Below are the code and all the weights of a small trained network. Each question names an input and a target symbol and asks about switching units off, where a switched-off unit gives its printed mean instead of its output.

import numpy as np


def w(rows, s, z=0):
    codes = np.array(rows[::2]) - 128.0
    scale = np.full(codes.shape[1], s)
    scale[-1] = z or s
    return codes * scale


def norm(h):
    return h / np.sqrt((h * h).mean(-1, keepdims=True) + 1e-5)


def f(y):
    return np.maximum(y, 0)


def softmax(a):
    e = np.exp(a - a.max(-1, keepdims=True))
    return e / e.sum(-1, keepdims=True)


def log_softmax(a):
    a = a - a.max(-1, keepdims=True)
    return a - np.log(np.exp(a).sum(-1, keepdims=True))


def net(x, mask):
    ids = ['ΘΣΨΩβζηλμπτ'.index(c) for c in x.split()]
    T = len(ids)
    res = E[ids] + P[:T]
    u = 0
    for l in range(2):
        r = norm(res)
        for j in range(3):
            rows = slice(2 * j, 2 * j + 2)
            q, k, v = (r @ M[l][rows].T for M in (Q, K, V))
            z = softmax(np.where(np.tri(T) > 0, q @ k.T / 2**0.5, -1e9)) @ v
            o = O[l][rows]
            res = res + np.where(mask[u + j], z, o[:, -1]) @ o[:, :-1]
        u += 3
        y = f(norm(res) @ A[l][:, :-1].T + A[l][:, -1])
        res = res + np.where(mask[u : u + 12], y, B[l][:, -1]) @ B[l][:, :-1]
        u += 12
    return log_softmax(norm(res)[-1] @ U[:, :-1].T + U[:, -1])


Q, K, V, O, A, B = {}, {}, {}, {}, {}, {}
E = w([
[80,71,63,131,137,250],'Θ',
[199,179,131,93,134,164],'Σ',
[128,145,148,95,118,179],'Ψ',
[222,188,113,174,139,107],'Ω',
[153,128,68,205,192,170],'β',
[175,61,174,159,175,125],'ζ',
[117,153,106,170,143,56],'η',
[77,141,127,84,82,138],'λ',
[208,133,97,83,192,183],'μ',
[168,176,2,154,162,97],'π',
[103,161,218,146,128,93],'τ',
],0.019)
P = w([
[121,170,42,51,205,152],'0',
[121,58,148,113,137,212],'1',
[226,186,91,84,125,186],'2',
[99,82,58,68,163,17],'3',
[117,60,161,141,89,174],'4',
[221,165,137,121,95,155],'5',
[150,50,27,53,136,4],'6',
],0.012)
Q[0] = w([
[69,224,12,50,183,187],'0.h0',
[146,107,124,147,171,78],'0.h0',
[149,254,150,165,176,104],'0.h1',
[163,67,180,84,164,40],'0.h1',
[146,100,109,58,132,127],'0.h2',
[111,38,135,85,167,80],'0.h2',
],0.0065)
K[0] = w([
[144,167,102,90,113,144],'0.h0',
[165,104,39,109,131,135],'0.h0',
[64,245,165,159,135,96],'0.h1',
[166,122,253,41,60,54],'0.h1',
[95,98,225,195,117,142],'0.h2',
[123,103,255,110,173,169],'0.h2',
],0.0087)
V[0] = w([
[137,126,133,164,52,156],'0.h0',
[128,197,143,156,77,86],'0.h0',
[174,55,84,112,215,70],'0.h1',
[90,116,131,209,80,103],'0.h1',
[150,143,136,188,1,98],'0.h2',
[90,101,159,81,206,139],'0.h2',
],0.0077)
O[0] = w([
[157,169,38,2,150,215,69],'0.h0',
[230,63,122,119,69,26,95],'0.h0',
[92,107,93,227,86,128,146],'0.h1',
[82,194,147,81,213,189,35],'0.h1',
[16,133,126,192,191,146,3],'0.h2',
[97,77,130,118,160,127,188],'0.h2',
],0.0059,0.0051)
A[0] = w([
[67,128,62,92,105,106,41],'0.n0',
[136,214,136,117,93,139,104],'0.n1',
[178,77,126,201,149,123,121],'0.n2',
[94,48,91,229,139,202,75],'0.n3',
[118,146,114,121,106,193,4],'0.n4',
[179,212,93,150,185,116,82],'0.n5',
[167,160,177,144,248,12,124],'0.n6',
[138,174,156,124,79,91,37],'0.n7',
[227,148,124,178,152,99,143],'0.n8',
[11,68,92,105,150,150,213],'0.n9',
[121,163,2,142,209,86,39],'0.n10',
[163,186,112,142,67,132,161],'0.n11',
],0.0084,0.0037)
B[0] = w([
[213,114,69,106,138,88,149],'0.n0',
[92,152,111,102,72,200,164],'0.n1',
[109,204,45,140,96,175,201],'0.n2',
[104,166,196,211,184,142,193],'0.n3',
[123,111,116,136,114,170,137],'0.n4',
[88,105,178,41,179,87,191],'0.n5',
[94,140,40,123,125,141,253],'0.n6',
[85,228,117,57,159,119,158],'0.n7',
[152,78,129,134,132,168,253],'0.n8',
[190,170,132,107,214,124,186],'0.n9',
[93,64,254,185,121,114,200],'0.n10',
[58,138,143,80,75,96,201],'0.n11',
],0.0071,0.0061)
Q[1] = w([
[134,115,98,98,245,112],'1.h0',
[88,111,153,153,157,47],'1.h0',
[115,165,215,130,97,144],'1.h1',
[137,160,163,220,156,129],'1.h1',
[72,68,90,123,118,145],'1.h2',
[145,171,117,129,113,107],'1.h2',
],0.012)
K[1] = w([
[91,227,193,187,80,154],'1.h0',
[72,148,182,132,103,134],'1.h0',
[60,194,215,147,148,75],'1.h1',
[43,187,116,154,50,200],'1.h1',
[29,45,198,30,47,119],'1.h2',
[175,255,181,112,190,43],'1.h2',
],0.0067)
V[1] = w([
[154,209,254,117,143,113],'1.h0',
[181,214,200,134,80,122],'1.h0',
[145,172,157,174,149,110],'1.h1',
[127,214,175,151,81,156],'1.h1',
[111,111,202,69,66,184],'1.h2',
[224,81,185,51,198,106],'1.h2',
],0.0064)
O[1] = w([
[2,174,157,130,72,164,140],'1.h0',
[52,198,161,100,172,238,151],'1.h0',
[189,151,238,77,104,129,90],'1.h1',
[198,95,129,4,141,174,67],'1.h1',
[195,195,173,152,155,80,141],'1.h2',
[157,76,126,128,92,160,251],'1.h2',
],0.0055,0.0024)
A[1] = w([
[148,129,126,128,95,119,76],'1.n0',
[125,172,106,129,119,176,153],'1.n1',
[121,87,213,107,115,89,2],'1.n2',
[162,146,78,165,142,143,49],'1.n3',
[149,156,119,156,165,152,63],'1.n4',
[166,152,182,97,107,142,76],'1.n5',
[163,110,114,155,90,171,65],'1.n6',
[170,95,150,198,165,172,123],'1.n7',
[9,167,127,119,163,79,8],'1.n8',
[138,64,115,164,163,125,157],'1.n9',
[130,160,157,141,91,188,121],'1.n10',
[138,175,32,117,112,121,142],'1.n11',
],0.015,0.0036)
B[1] = w([
[96,135,151,174,126,142,156],'1.n0',
[158,118,99,179,173,68,190],'1.n1',
[50,35,144,135,126,82,167],'1.n2',
[58,2,202,104,133,83,189],'1.n3',
[151,141,116,80,151,85,173],'1.n4',
[125,144,143,203,122,161,219],'1.n5',
[65,138,67,129,156,166,198],'1.n6',
[124,189,164,86,96,92,254],'1.n7',
[104,199,65,98,180,254,245],'1.n8',
[154,166,102,105,54,155,227],'1.n9',
[114,79,96,156,116,32,208],'1.n10',
[88,132,201,158,143,102,252],'1.n11',
],0.0094,0.0068)
U = w([
[57,172,102,125,159,212,226],'Θ',
[131,112,27,222,88,163,94],'Σ',
[210,146,134,179,122,173,155],'Ψ',
[132,82,43,147,160,83,67],'Ω',
[140,153,133,254,224,88,53],'β',
[165,199,214,105,107,122,159],'ζ',
[128,153,130,66,181,26,66],'η',
[200,80,151,120,198,159,197],'λ',
[153,85,76,67,54,141,165],'μ',
[74,171,96,123,20,124,2],'π',
[51,33,207,134,146,160,140],'τ',
],0.0083,0.0037)

Each question gives the input, a string of symbols that net reads in full, and the target symbol t.
The units are the heads (2 rows each of Q, K, V and O) and the neurons (one row each of A and B). Each row of codes is followed by its name. A weight is (code - 128) times the scale printed after its matrix; where a second scale follows, it is the last column's (O, A, B and U).
mask holds one flag per unit, layer by layer, with each layer's heads first. A switched-off unit (its flag False) gives its mean, the last column of its rows in O or B, instead of its output. The means were averaged over made-up inputs and are rounded, as every weight is.
A unit's drop is (log p(t) with every unit on - log p(t) with that unit switched off) / (log p(t) with every unit on - log p(t) with every unit switched off).
The circuit of an input: a set's keep is (log p(t) with only the set's units on - log p(t) with every unit switched off) / (log p(t) with every unit on - log p(t) with every unit switched off). Starting from the 12 units with the biggest drops (on a tie, the unit counted first), units are removed one at a time, each time the one whose removal leaves the highest keep (on an exact tie, the one counted first), for as long as the keep stays at least 0.8.
units of the circuit, in order: the units of the circuit, biggest drop first
k most important neurons: the k neurons with the biggest drops, biggest first
top k neurons in layer l: the k neurons of layer l with the biggest drops, biggest first
heads that matter: for each layer, one digit per head in row order, 1 if its drop is at least 0.15 and else 0, layers parted by /
input τ τ μ λ Σ η, target Θ: units of the circuit, in order -> 0.n5; 1.n8; 0.h2; 0.n11
input Σ π π, target τ: units of the circuit, in order -> 1.n3; 0.n10
input β ζ Ψ τ λ τ π, target Θ: units of the circuit, in order -> 1.h0; 1.n8; 0.n10
input ζ τ τ μ, target Θ: units of the circuit, in order -> 1.h0
input λ Ψ λ Ω Ω τ Ψ, target Θ: top 3 neurons in layer 0 -> 0.n8; 0.n2; 0.n9
input τ Ψ τ λ, target Θ: heads that matter -> 000 / 110
input Σ β λ η Ω τ η, target Θ: units of the circuit, in order -> 1.h0; 1.n8
input τ β λ ζ τ β Ω, target Θ: heads that matter -> 010 / 100
input λ τ λ Σ λ τ λ, target Θ: units of the circuit, in order -> 1.h0; 0.h2; 1.n8
input λ τ μ λ Ω τ Ω, target Θ: heads that matter -> 011 / 100
input Ψ λ τ τ Σ, target Σ: heads that matter -> 000 / 000
input λ Ω τ λ Σ λ λ, target η: 3 most important neurons -> 0.n0; 0.n3; 1.n11
input μ η τ ζ, target Θ: units of the circuit, in order -> 1.h0; 1.n8
input τ λ β λ, target η: 3 most important neurons -> 0.n0; 0.n6; 1.n11
input π Θ β, target η: 4 most important neurons -> 1.n7; 1.n3; 1.n4; 0.n2
input Ω β τ Σ, target Θ: units of the circuit, in order -> 1.h0
input η λ λ β Θ τ μ, target Θ: heads that matter -> 001 / 110
input τ β η Σ μ τ β, target Θ: 2 most important neurons -> 0.n10; 1.n10
input μ τ π τ Ω, target τ: 2 most important neurons -> 1.n3; 0.n2
input λ λ τ η ζ, target ζ: top neuron in layer 0 -> 0.n3
input β β λ Θ, target η: heads that matter -> 000 / 001
input τ Ω β, target η: top 3 neurons in layer 1 -> 1.n7; 1.n3; 1.n4
input λ τ π τ ζ Σ ζ, target π: top 2 neurons in layer 1 -> 1.n9; 1.n7
input τ μ τ β Σ, target Σ: 2 most important neurons -> 1.n6; 0.n10
input τ Ψ λ β β, target β: top 2 neurons in layer 0 -> 0.n3; 0.n2
